Below is a small trained network, with its code and all its weights. Each question gives an input and a class and asks what happens when units are switched off, that is, made to give their printed mean instead of their output.

import numpy as np


def w(rows, s, z=0):
    codes = np.array(rows[::2]) - 128.0
    scale = np.full(codes.shape[1], s)
    scale[-1] = z or s
    return codes * scale


def norm(h):
    return h / np.sqrt((h * h).mean(-1, keepdims=True) + 1e-5)


def f(y):
    return np.maximum(y, 0)


def log_softmax(a):
    a = a - a.max(-1, keepdims=True)
    return a - np.log(np.exp(a).sum(-1, keepdims=True))


def net(x, mask):
    res = np.array(x, float).reshape(1, 4) / 4 @ E
    u = 0
    for l in range(2):
        y = f(norm(res) @ A[l][:, :-1].T + A[l][:, -1])
        res = res + np.where(mask[u : u + 4], y, B[l][:, -1]) @ B[l][:, :-1]
        u += 4
    return log_softmax(norm(res)[-1] @ U[:, :-1].T + U[:, -1])


A, B = {}, {}
E = w([
[166,131,74,195,101,126,255],'x0',
[196,141,107,82,215,132,171],'x1',
[44,241,142,97,155,107,162],'x2',
[110,111,108,113,129,142,137],'x3',
],0.0095)
A[0] = w([
[57,184,156,138,96,121,166,68],'0.n0',
[126,124,104,188,80,153,114,75],'0.n1',
[129,152,77,197,48,128,195,45],'0.n2',
[55,155,114,196,5,147,95,1],'0.n3',
],0.013,0.0099)
B[0] = w([
[121,161,23,77,80,95,112,220],'0.n0',
[181,71,158,90,108,86,141,184],'0.n1',
[160,156,196,170,119,250,163,253],'0.n2',
[71,55,201,115,203,47,132,238],'0.n3',
],0.014,0.0057)
A[1] = w([
[180,25,128,153,49,127,99,3],'1.n0',
[76,117,144,104,120,134,2,62],'1.n1',
[173,128,88,142,224,114,150,57],'1.n2',
[71,205,99,101,116,139,118,49],'1.n3',
],0.013,0.0037)
B[1] = w([
[52,251,26,88,38,28,43,215],'1.n0',
[188,103,145,200,121,249,244,254],'1.n1',
[41,98,190,137,192,81,122,193],'1.n2',
[181,121,91,157,48,88,56,196],'1.n3',
],0.011,0.0082)
U = w([
[161,153,155,143,91,249,167,84],'0',
[107,197,58,88,69,61,87,31],'1',
[79,75,184,118,165,67,136,251],'2',
],0.02,0.0029)

Each question gives the input, the list of numbers given to net, and the class t.
The units are the neurons (one row each of A and B). Each row of codes is followed by its name. A weight is (code - 128) times the scale printed after its matrix; where a second scale follows, it is the last column's (A, B and U).
mask holds one flag per neuron, layer by layer. A switched-off neuron (its flag False) gives its mean, the last column of its row in B, instead of its output. The means were averaged over made-up inputs and are rounded, as every weight is.
A unit's drop is (log p(t) with every unit on - log p(t) with that unit switched off) / (log p(t) with every unit on - log p(t) with every unit switched off).
The circuit of an input: a set's keep is (log p(t) with only the set's units on - log p(t) with every unit switched off) / (log p(t) with every unit on - log p(t) with every unit switched off). Starting from all 8 units, units are removed one at a time, each time the one whose removal leaves the highest keep (on an exact tie, the one counted first), for as long as the keep stays at least 0.8.
units of the circuit, in order: the units of the circuit, biggest drop first
top k neurons: the k neurons with the biggest drops, biggest first
top k neurons in layer l: the k neurons of layer l with the biggest drops, biggest first
drop of u: that unit's drop, to one decimal
input [6,8,4,-5], class 2: top 2 neurons in layer 1 -> [1.n2; 1.n1]
input [-7,7,-1,-8], class 0: units of the circuit, in order -> [0.n3]
input [-7,7,2,1], class 0: top 2 neurons -> [0.n3; 1.n1]
input [-7,7,1,0], class 0: top 2 neurons in layer 0 -> [0.n3; 0.n1]
input [1,7,-6,-1], class 2: top 2 neurons in layer 0 -> [0.n0; 0.n1]
input [6,-8,6,-3], class 2: top 4 neurons -> [0.n3; 1.n1; 1.n0; 0.n2]
input [-8,-8,-2,5], class 0: top 2 neurons -> [1.n1; 1.n2]
input [-2,3,0,-7], class 2: top 2 neurons -> [0.n2; 1.n2]
input [-3,-4,2,8], class 2: top 2 neurons -> [0.n3; 0.n2]
input [-7,0,-8,-6], class 1: top 2 neurons -> [1.n0; 0.n3]
input [-7,-1,-6,2], class 0: top 2 neurons -> [1.n1; 0.n1]
input [2,6,7,-1], class 1: top 2 neurons -> [0.n3; 1.n3]
input [5,3,8,6], class 1: top 2 neurons -> [1.n1; 0.n0]
input [1,-6,-8,-2], class 1: units of the circuit, in order -> [1.n0]
input [4,-1,-6,8], class 1: top 2 neurons -> [1.n0; 1.n1]
input [-1,2,-5,3], class 1: drop of 1.n0 -> 0.1
input [6,8,5,0], class 2: drop of 1.n2 -> 0.7
input [-7,-5,-1,2], class 0: drop of 1.n1 -> 1.8
